[128 = 0]
[126 136 134 141 125 128 134 135 128  91 119 137 104  95 145 104 128 136
 142 112 114 146 138 138 139 116 128]	<92> <24>
[112 120 140 126 136 134 127 128 174 131 126 173 154 161 124 123 116 119
 136 110 141 121 134 115 132 121 129]	<89> <26>
[141 137 132 140 133 140 136 126 125 117 123 124 123  96 128 101 125 139
 130 126 121 139 124 136 124 132 103]	<92> <24>
[ 93 117 108 125 122 122 128 142 179 138 133 118 106 163 118 149 126 118
 131 126 135 135 131 114 131 125 151]	<93> <30>
[113 112 107 131 125 130 130 165 198 106 134 127 104 150 109  89 107 116
 132 129 139 149 135 110 132 134 119]	<93> <27>
[120 142 120 123 134 105 122 114 124  62 129  99  57 103 119 162 115 127
 139 104 113 163 121 151 131 115 145]	<92> <43>
[116 115 138 139 116 138 136 201 252 127 132 124 122 141 111  30 101 118
 111 140 135 149 134 106 129 147 118]	<93> <27>
[130 142 128 125 131 114 110 112  85  92 128 111  88 102 129 165 127 138
 144 111 111 152 101 141 136 108 145]	<92> <24>
[100 121 130 127 139 133 128 125 175 105 110 174 142 160 129 105 133 127
 134 106 140 134 135 117 133 109 116]	<89> <26>
[129 110 130 140 128 120 126 147 140  89 155 118  99 104 114 100 113 136
 131 118 129 150 133 123 138 124 117]	<92> <43>
[ 85 109 106 125 120 101 127 143 182 116 133 120  70 174 104 161 123 102
 128 110 125 148 142 106 137 122 172]	<93> <27>
[129 121 138 133 120 129 132 167 170 158 148 127 150 132 125  71 122 123
 110 150 140 129 131 119 105 150 122]	<93> <30>
[ 75 116 126 126 133 124 130 148 188 134 132 127 113 155 110 105 119 114
 128 130 137 138 138 119 122 128 137]	<93> <27>
[112 115 137 138  82 141 132 200 205 148 137 130 137 141 120  19 114 117
  87 141 141 142 136 108 131 141 127]	<93> <33>
[113 125 125 131 117 145 129 143 153 169 124 157 158 147 133 109 157 127
 128 118 129 141 135 133 121 131 139]	<89> <39>
[136 142 134 142 121 142 114 149 123  72 129 112 100  83 140  79 113 133
 132 121 116 154 133 146 132 126 113]	<92> <43>
[103 123 126 123 131 143 133 134 197 125 126 157 131 165 133 112 134 130
 137 109 146 140 134 118 132 108 132]	<89> <32>
[117 105 122 132 114 141 133 188 191 125 150 114 108 140 112  70  89 118
 110 138 141 143 140  91 127 145 119]	<93> <33>
[115 118 127 125 132 138 139 144 183 133 118 170 144 173 114 111 141 125
 125 119 138 127 134 116 136 114 126]	<89> <32>

[130 161 219 106 104 123 145 112  96 129 124 130 108 107 155 180  96 120
 157 131 108 145 154 118 116 166  94]	(67) (277)
[125 165 138 156 115 112 146 115 107 120 116 124 133 120 138 169 162 135
 155 149  98 159 129 154 147 118 145]	(74) (279)
[121 167 229 118 108 115 152 115  93 120 132 133  94  87 149 178 104 117
 172 157  95 144 132 124 134 149  84]	(67) (277)
[106 133 114 152 129 123 112 141 132 128 114 121 173 142 143 113 169 121
 132 140 132 145 109 135 134 116 144]	(74) (273)
[129 168 193 108 115 124 139 104 107 114 111 140 105 103 153 169 109 119
 165 137 116 152 134 135 130 144 108]	(67) (277)
[115 186 167 123  76 118 152 117 103 129  89 147 139 102 150 182 173 127
 164 150  76 164 123 171 147 132 145]	(74) (273)
[137 178 241 107  93 127 147  88  94 121 114 136 115  76 147 192 118 118
 186 162 100 144 119 145 137 155 101]	(67) (277)
[131 208 211 101  92 129 168  87 101 125 109 127 117  92 157 173 118 109
 180 158 105 135 135 127 137 191 118]	(67) (277)
[126 163 132 131  63 126 131 128 110 134  93 130 150 120 153 159 205 138
 159 151 104 162 117 148 171 125 156]	(74) (273)
[130 184 171 113  96 127 153  98 104 115 127 124 114 101 142 171 140 100
 176 145  96 134 140 126 142 153 112]	(67) (286)
[129 151 113 132 113 114 142 117 112 127 123  60 117 129 121 151 144 114
 150 126 122 140 156 133 145 119 132]	(72) (275)
[113 156 140 134 112 129 109 131 115 126  97 125 131 125 137 146 160 141
 148 137 127 144 130 143 140 129 145]	(74) (273)
[130 128 104 113 118 122 154 121 114 105 119  99 111 132 123 146 141 119
 128 130 117 134 158 110 134 137 123]	(72) (275)
[136 165 156 112 107 123 179 101 102 117  99  98  87 115 157 192 144  98
 169 139  88 146 155 132 150 120  53]	(72) (275)
[135 162 165 100 102 128 147  96 114 114 108 132 119  87 158 181 135 120
 151 143 115 132 146 137 142 145 126]	(67) (286)
[147 187 189 103  85 121 139  95 105 120 138 146 109 102 131 189 112 115
 154 154  97 130 170 120 115 181 104]	(67) (286)
[125 160 130 123  93 128 130 122 129 135  89 142 155 117 144 185 177 131
 149 148 112 142  96 150 142 142 155]	(74) (273)
[143 169 119 133 154 152 174 127 120 109 128  92 114 107 126 163 139 109
 167 129 119 134 120 142 158 103 126]	(72) (282)
[132 165 116 132 110 118 119 117 124 143  89 135 150 129 128 148 179 133
 145 146 102 154 128 151 150 141 149]	(74) (273)
[153 170 137 124 146 102 167 116  95  95 106  91 106  96 137 169 126 116
 164 128 117 131 143 140 172  74 127]	(72) (282)
[147 179 164 131 143 104 174 125  92 129 112  87 115 104 148 192 135 115
 175 146 110 155 137 139 152 121 124]	(72) (282)
[ 98 164 128 139 110 105 124 121 110 136  90 113 144 116 151 137 183 141
 170 146 110 145 109 147 147 129 140]	(74) (273)
[141 162 127 129 164 106 174 126  89 104 124  68  94 122 141 176 136 111
 168 125 108 178 158 140 154  85 116]	(72) (282)
[114 159 146 116 117 116 140 107 115 119 117 105 123 133 150 169 139 120
 149 136 106 143 147 133 141 118 125]	(72) (275)
[135 144 164 110 145 112 171 125 100 110  99 116  88 112 147 166 123 113
 144 118 115 147 142 138 139  93 120]	(72) (282)
[136 166 106 132  99 129 160  96 114 127 118 103 143 144 139 173 163 105
 148 125 110 133 202 130 146 141 121]	(72) (275)
[123 110 141 152 149 133 112 149 135 132 105 144 132 114 132 125 133 150
 116 114 142 141  98 159 137  94 150]	(74) (279)
[136 171 132 143 148 132 117 126 116 111  82 119 149  96 146 145 154 135
 147 142 117 142 109 158 148 125 150]	(74) (273)
[127 134 131 115 112 123 147 116 130 122 122 113 108 135 134 145 129 120
 131 118 111 120 154 128 128 123 120]	(72) (275)
[133 168 202 104 107 131 138  99 115 119 119 144 102  90 140 164 107 102
 159 130 122 111 136 136 119 161 111]	(67) (277)
[106 172 152 136 107 110 109 134 123 125  94 112 154 100 156 143 175 137
 159 140 110 163 106 160 147 112 154]	(74) (273)
[130 183 193 107  93 118 157  85  93 116 156 117 118 101 161 169 129 104
 181 157 103 132 150 112 130 163 107]	(67) (286)
[134 187 223  86 111 115 172  99  95 127 102 133  85  91 150 189 128 112
 182 157  93 145 134 155 134 163  88]	(67) (277)
[122 172 155 143 100 140 144 117 128 132  98 130 145 114 140 176 164 129
 166 149 105 171 132 153 148 140 140]	(74) (273)
[131 144 147 138 106 130 137 133 122 132  85 144 131 138 133 152 172 142
 137 142 106 157 118 159 136 125 143]	(74) (273)
[131 160 183  71 143 142 140  90 118 121 121 142 101  99 145 163 118 119
 132 121 124 122 130 135 124 143 117]	(67) (286)
[137 155 140 119 137 114 142 130 115 113 117 120 131 123 145 154 148 130
 142 127 106 139 130 126 144 109 133]	(72) (275)
[127 143  98 117 114 118 150 116 113 110 106  86 129 108 139 154 157 115
 152 131 126 133 163 127 139  70 126]	(72) (275)
[140 204 198 118  80 122 153  90 107 124 148 138 129  95 142 173 107 108
 200 174  99 142 130 132 132 175  85]	(67) (277)
[118 188 212 108 116 107 158 103  98 119 122 133 113  92 144 192 116 114
 183 144 104 154 142 118 136 146  92]	(67) (277)
[125 183 178 110  89  96 162  90  92 105  79  85 101 110 163 153 154  99
 203 134  89 148 141 134 157 115 119]	(72) (275)

[150 141 135 153 134 148 151  57  92 122 124 141 122 116 135 119 107 163
 149 133 152 121 111 130  95 138 164]	[6] <118>
[154 132 197 145 111 172 125 118  88 159 105 154 145 118 144 171 108 137
 136 125 124 146 124 141 114 131 123]	[6] <83>
[154 108  32 162 130 105 144  54  85 156 134  73 127 107 113 117 116 125
 119 160  61 166 139 135 121 163  97]	[11] <85>
[144 151 186  82 117 202 124  86 192 112 120 120 128 141  99 101 122 147
 152 127 149  91 118 123  94 137 168]	[6] <118>
[153 122 191  94 131 139 107 182 150 150 130 189 124 160 127 140 134 138
 129 113 140 150 124 148 176 115 127]	[9] <91>
